[-0.80 -0.19  0.15  0.79  0.07  1.45 -1.85]  Z472
[ 0.37  2.34 -2.54 -1.32 -0.07 -3.54 -2.21]  Z377
[ 0.86  3.17  0.15  0.84  0.39 -0.29 -0.44]  Z681
[ 4.52 -8.37 -8.52 -3.46 -0.51  1.62 -1.09]  Z180
[-2.55 -1.33  4.22  0.72 -3.55 -2.23 -1.33]  Z246
[ 0.57 -2.37 -0.30 -0.80 -0.38 -3.45  0.38]  Z895
loc: [-3.46] | Z180, 3
loc: [-3.54] | Z377, 5
loc: [0.37] | Z377, 0
loc: [-2.55] | Z246, 0

[ 2.41  6.16  1.97 -4.21 -6.22]  Z9
[ 0.38 -4.88 -4.89  4.75  5.72]  Z977
[-6.28 -4.17  5.20  5.11  0.41]  Z251
[ 3.11  6.56  1.30  1.98 -5.71]  Z898
[-7.70  0.16  6.58  1.98 -3.29]  Z879
loc: [-6.22] | Z9, 4
loc: [-4.89] | Z977, 2
loc: [1.97] | Z9, 2
loc: [-4.88] | Z977, 1
loc: [6.58] | Z879, 2

[ 0.14 -0.47 -1.03  3.42  0.54  3.41  0.69] = Z538
[ 0.14 -1.44 -0.66  3.42  2.05 -4.19 -1.20] = Z56
[-1.15 -0.47  1.15  3.42  0.54 -4.19 -0.46] = Z85
[ 3.32 -0.47  1.15 -4.92  3.53 -9.07 -3.49] = Z286
[ 0.14 -0.47  1.15  3.42  0.54 -4.18 -1.31] = Z469
[ 0.14 -0.47  1.15  3.42  0.54 -1.30 -1.31] = Z145
[ 1.22 -0.47  3.43  3.42  1.21 -4.19 -1.31] = Z352
loc: [-4.92] | Z286, 3
loc: [-1.15] | Z85, 0
loc: [2.05] | Z56, 4
loc: [1.22] | Z352, 0
loc: [-9.07] | Z286, 5

[ 3.30 -2.87  3.44 -3.39 -0.78] -> Z388
[-0.38 -2.88 -0.37 -0.50  0.61] -> Z59
[-0.39  1.69  3.45 -8.38 -5.35] -> Z808
loc: [3.44] | Z388, 2
loc: [-2.88] | Z59, 1
loc: [-0.50] | Z59, 3
loc: [-0.38] | Z59, 0
loc: [-0.37] | Z59, 2

[ 0.09 -2.95  1.61  6.35  0.49] = Z445
[-0.54 -2.71  0.18  2.16  0.72] = Z520
[0.55 2.32 2.41 8.60 2.34] = Z490
[ 0.07  0.54 -1.05 -4.44 -0.43] = Z156
[ 0.53 -2.63  2.33  8.61  2.31] = Z503
loc: [2.33] | Z503, 2
loc: [1.61] | Z445, 2
loc: [0.18] | Z520, 2
loc: [-0.54] | Z520, 0
loc: [0.53] | Z503, 0
loc: [2.32] | Z490, 1
loc: [8.60] | Z490, 3

[-0.03 -0.33 -8.73 -3.21 -2.12  4.51 -1.63 -3.57 -1.23  3.19  3.03 -2.48
 -7.43] -> Z901
[-0.03 -0.33 -8.73 -3.21 -0.73  4.51 -2.84 -1.22 -3.86 -1.52 -0.72 -2.69
  0.30] -> Z279
[-0.03 -0.33 -8.73 -3.21 -7.44  4.51 -1.63 -3.57 -1.39  3.19 -2.85 -2.48
 -7.43] -> Z104
loc: [0.30] | Z279, 12
find: [-0.03 -0.33 -8.73 -3.21 -0.73  4.51 -2.84 -1.22 -3.86 -1.52 -0.72 -2.69
  0.30] | Z279
loc: [-0.73] | Z279, 4
loc: [-3.86] | Z279, 8
loc: [-1.22] | Z279, 7
loc: [-2.84] | Z279, 6
loc: [-2.69] | Z279, 11

[-6.24  2.17 -7.01 -1.33  0.59 -6.18 -8.71 -0.95 -0.89  0.02 -0.67 -0.45
 -6.37 -5.49  1.90 -1.90 -6.69  0.54 -6.25 -2.98 -4.44  0.30  2.44]  Z63
[3.74 3.72 2.18 0.35 0.47 1.39 2.34 0.55 0.17 0.21 0.10 1.27 2.90 0.71
 1.18 3.07 2.43 0.82 1.24 3.48 0.70 0.47 2.44]  Z32
[-6.24 -7.72 -7.01 -1.33  0.59 -6.18 -8.71 -0.95 -0.89 -2.02 -0.67 -0.45
 -6.37 -5.49 -0.87 -1.90 -6.69  0.54 -6.25 -2.98 -4.44  0.30 -5.37]  Z238
[3.74 3.72 2.18 0.35 0.47 2.93 2.34 0.55 0.17 0.21 0.10 1.27 2.90 0.71
 1.18 3.07 2.43 0.82 1.24 3.48 0.70 0.47 3.42]  Z969
find: [-6.24  2.17 -7.01 -1.33  0.59 -6.18 -8.71 -0.95 -0.89  0.02 -0.67 -0.45
 -6.37 -5.49  1.90 -1.90 -6.69  0.54 -6.25 -2.98 -4.44  0.30  2.44] | Z63
find: [-6.24 -7.72 -7.01 -1.33  0.59 -6.18 -8.71 -0.95 -0.89 -2.02 -0.67 -0.45
 -6.37 -5.49 -0.87 -1.90 -6.69  0.54 -6.25 -2.98 -4.44  0.30 -5.37] | Z238

